Below are the code and all the weights of a small trained network. Each question names an input and a target symbol and asks about switching units off, where a switched-off unit gives its printed mean instead of its output.

import numpy as np


def w(rows, s, z=0):
    codes = np.array(rows[::2]) - 128.0
    scale = np.full(codes.shape[1], s)
    scale[-1] = z or s
    return codes * scale


def norm(h):
    return h / np.sqrt((h * h).mean(-1, keepdims=True) + 1e-5)


def f(y):
    return np.maximum(y, 0)


def softmax(a):
    e = np.exp(a - a.max(-1, keepdims=True))
    return e / e.sum(-1, keepdims=True)


def log_softmax(a):
    a = a - a.max(-1, keepdims=True)
    return a - np.log(np.exp(a).sum(-1, keepdims=True))


def net(x, mask):
    ids = ['εζηπστφψω'.index(c) for c in x.split()]
    T = len(ids)
    res = E[ids] + P[:T]
    q, k, v = (norm(res) @ M[0].T for M in (Q, K, V))
    z = softmax(np.where(np.tri(T) > 0, q @ k.T / 2**0.5, -1e9)) @ v
    res = res + np.where(mask[0], z, O[0][:, -1]) @ O[0][:, :-1]
    y = f(norm(res) @ A[0][:, :-1].T + A[0][:, -1])
    res = res + np.where(mask[1:25], y, B[0][:, -1]) @ B[0][:, :-1]
    return log_softmax(norm(res)[-1] @ U[:, :-1].T + U[:, -1])


Q, K, V, O, A, B = {}, {}, {}, {}, {}, {}
E = w([
[174,153,111,163],'ε',
[178,182,80,220],'ζ',
[100,96,129,252],'η',
[228,108,147,116],'π',
[144,175,34,148],'σ',
[58,132,57,38],'τ',
[155,187,171,119],'φ',
[176,165,144,27],'ψ',
[204,17,81,88],'ω',
],0.016)
P = w([
[200,98,169,106],'0',
[255,182,81,66],'1',
[135,77,222,181],'2',
[197,188,61,91],'3',
[118,77,204,181],'4',
[179,206,56,100],'5',
[114,74,196,177],'6',
[161,207,43,111],'7',
[105,78,194,181],'8',
[146,210,40,108],'9',
[100,75,191,180],'10',
[143,220,31,117],'11',
[106,69,193,178],'12',
],0.0078)
Q[0] = w([
[112,209,146,2],'H1',
[184,219,147,102],'H1',
],0.0046)
K[0] = w([
[227,136,166,162],'H1',
[146,91,10,172],'H1',
],0.011)
V[0] = w([
[138,74,142,69],'H1',
[196,2,26,158],'H1',
],0.0054)
O[0] = w([
[2,94,156,118,113],'H1',
[95,16,69,151,255],'H1',
],0.0068,0.0034)
A[0] = w([
[141,184,179,144,50],'N1',
[117,68,185,105,31],'N2',
[146,50,227,103,40],'N3',
[116,143,124,233,122],'N4',
[41,116,180,138,97],'N5',
[124,214,118,84,17],'N6',
[95,74,153,176,94],'N7',
[181,187,121,57,54],'N8',
[131,44,194,174,150],'N9',
[72,91,131,162,3],'N10',
[151,153,111,164,111],'N11',
[135,76,133,54,158],'N12',
[164,144,118,156,77],'N13',
[151,185,47,165,90],'N14',
[151,215,143,109,22],'N15',
[70,70,190,90,105],'N16',
[118,174,54,91,122],'N17',
[200,154,179,134,38],'N18',
[130,108,95,118,100],'N19',
[154,161,105,99,54],'N20',
[107,175,136,54,113],'N21',
[134,104,254,156,122],'N22',
[67,157,255,86,111],'N23',
[161,181,127,111,127],'N24',
],0.013,0.0046)
B[0] = w([
[38,109,114,135,139],'N1',
[102,92,90,95,143],'N2',
[77,118,101,69,166],'N3',
[136,127,122,71,204],'N4',
[101,164,174,152,144],'N5',
[67,188,74,134,155],'N6',
[74,70,97,103,153],'N7',
[92,60,166,127,184],'N8',
[51,142,75,201,184],'N9',
[155,149,96,159,135],'N10',
[123,130,154,93,181],'N11',
[166,166,156,114,204],'N12',
[136,116,133,103,166],'N13',
[103,135,152,158,254],'N14',
[109,162,81,163,147],'N15',
[54,110,146,143,157],'N16',
[137,115,133,165,236],'N17',
[108,156,129,110,161],'N18',
[112,131,159,127,166],'N19',
[103,117,108,133,159],'N20',
[161,163,102,185,171],'N21',
[177,181,169,175,168],'N22',
[208,2,166,130,151],'N23',
[133,133,158,114,172],'N24',
],0.012,0.008)
U = w([
[30,173,199,85,99],'ε',
[128,128,194,94,254],'ζ',
[135,168,61,54,132],'η',
[192,246,133,75,89],'π',
[154,161,232,196,89],'σ',
[178,103,83,208,131],'τ',
[44,2,115,96,105],'φ',
[246,214,118,170,20],'ψ',
[188,92,62,116,109],'ω',
],0.015,0.009)

Each question gives the input, a string of symbols that net reads in full, and the target symbol t.
The units are the heads (2 rows each of Q, K, V and O) and the neurons (one row each of A and B). Each row of codes is followed by its name. A weight is (code - 128) times the scale printed after its matrix; where a second scale follows, it is the last column's (O, A, B and U).
mask holds one flag per unit, heads first, then neurons. A switched-off unit (its flag False) gives its mean, the last column of its rows in O or B, instead of its output. The means were averaged over made-up inputs and are rounded, as every weight is.
A unit's drop is (log p(t) with every unit on - log p(t) with that unit switched off) / (log p(t) with every unit on - log p(t) with every unit switched off).
The circuit of an input: a set's keep is (log p(t) with only the set's units on - log p(t) with every unit switched off) / (log p(t) with every unit on - log p(t) with every unit switched off). Starting from the 12 units with the biggest drops (on a tie, the unit counted first), units are removed one at a time, each time the one whose removal leaves the highest keep (on an exact tie, the one counted first), for as long as the keep stays at least 0.8.
circuit, biggest first: the units of the circuit, biggest drop first
most important unit: the unit with the biggest drop
top k neurons: the k neurons with the biggest drops, biggest first
drop of u: that unit's drop, to one decimal
input φ ζ π ω σ π π π ω σ ε, target φ: top 3 neurons : N7, N4, N21
input ω σ σ, target φ: circuit, biggest first : N21, N4
input η τ π, target ε: circuit, biggest first : N3, N18, N17
input ε σ τ π σ, target ε: circuit, biggest first : N14, N4, N11
input σ ψ φ ω φ, target φ: top 4 neurons : N23, N3, N1, N9
input ω σ ε φ, target ε: circuit, biggest first : N8, N6
input ω η τ σ ψ σ η σ σ ε, target σ: circuit, biggest first : N14, N9
input τ τ σ ω σ, target φ: most important unit : N12
input φ ζ τ, target σ: circuit, biggest first : H1, N21, N23, N12
input ψ ω π, target φ: top 3 neurons : N3, N2, N7
input ψ σ τ, target ζ: circuit, biggest first : H1, N23, N12, N9
input τ φ τ, target σ: top 2 neurons : N21, N23
input σ ζ ω ω σ φ φ ψ ω ω τ σ τ, target ε: circuit, biggest first : N5, N12
input σ ω φ π σ ψ π ε σ τ ω σ ζ, target φ: top 3 neurons : N12, N22, N7
input τ φ ω τ ω ζ ω σ σ τ ω τ ψ, target φ: top neuron : N3
input τ η τ, target ε: top 3 neurons : N12, N5, N8
input τ η π ψ ε σ φ π ζ σ σ σ π, target τ: top 3 neurons : N9, N22, N4
input ζ ζ π ε, target σ: top 2 neurons : N14, N8
input ψ ψ σ ζ φ σ σ, target σ: top 3 neurons : N14, N3, N9
input ω ω τ ζ ω ε ψ σ σ ω π, target φ: most important unit : N3
input σ σ τ ζ σ, target ε: top 3 neurons : N14, N23, N21
input ζ τ ζ τ φ σ σ, target σ: top 4 neurons : N14, N3, N7, N9
input ω τ ψ, target φ: top 2 neurons : N23, N3
input ω σ σ σ σ η τ π, target ζ: top 2 neurons : N8, N21
input τ σ σ φ, target ε: drop of N8 : 0.8
input ω τ ψ π ψ ψ ε ω φ, target φ: drop of H1 : 0.4
input π σ η η σ ω φ φ τ σ ω σ ζ, target φ: drop of N21 : 0.5
